Each row has a name. After each piece below comes the name of the row it's from, unless a question asks for something else. Each question is about the rows just above it.

[125 125 156 125 114 101  99 142 162 128 104 142 144 120 137 121  82  98
 132 106 165 134 132 132 109 120 141 132  98 134  95  27 140 130 136 118
 136 121 142  98 152 142 132 123 211] : U
[130 101 141  99 126 142 104  97 132 140 120  98 134 132 109 132 128 137
 152 125  95 125 118  82  98 144 114 152 132 123 134 156 165 136 120 211
 139 121  27 121 162 136 134 118 132] : W
[139 117 105 126 176 134  97  81 119 119  54 140 117 128 183 186  97 140
 129  73  60 212  37 118 152 135 127 111 179 195  80 114 126 161  76 145
 148 193 173 148 116 125 134 205 148] : E
Put [132 118 134 136 162 121  27 121 139 211 120 136 165 156 134 123 132 152
 114 144  98  82 118 125  95 125 152 137 128 132 109 132 134  98 120 140
 132  97 104 142 126  99 141 101 130] back in order: which row is it?
W
q: [130 101 141  99 126 142 104  97 132 140 120  98 134 132 109 132 128 137
 152 125  95 125 118  82  98 144 114 152 132 123 134 156 165 136 120 211
 139 121  27 121 162 136 134 118 132]
W
How many times does U hold [143]?
0

[ 89  81 121  84 217 115 178] = G
[166 148 189 105  86 141 102] = Q
[169 161 187 119  69 153  84] = L
[ 79  83 100 102 219 120 171] = T
[160 162 140 155  62 137  93] = P
[121 103 102  83 100 219 171] = B
Right after [189] comes
[105]
Put [ 79  83 100 102 120 171 219] back in order: which row is it?
T
What comes right after [81] in the named rows?
[121]
Right after [86] comes
[141]

[123 126 177  34  97] -> runog
[145 132 144  57 121] -> nodip
[141 141  57 100 113] -> Fumuk
[124 142  61  44  79] -> Fuzon
[151 129  97  69 153] -> tekuf
[145 140  57 106 124] -> Lugor
[146 133  83  81 129] -> guzep
[ 95 131 111 145  83] -> gokig
[ 95 129 124 124  82] -> sut
[111 139  79  72  85] -> Nakon
[140 141 100  57 113] -> niset
[130 124 222  62 114] -> ked
How many entries does [140 141 100  57] have?
4
Count the entries of [124 142  61  44]:
4
The one value in sut and Fuzon:
[124]
Which row holds these entries in another order? [113 100  57 141 141]
Fumuk
Which value is in both nodip and gokig?
[145]

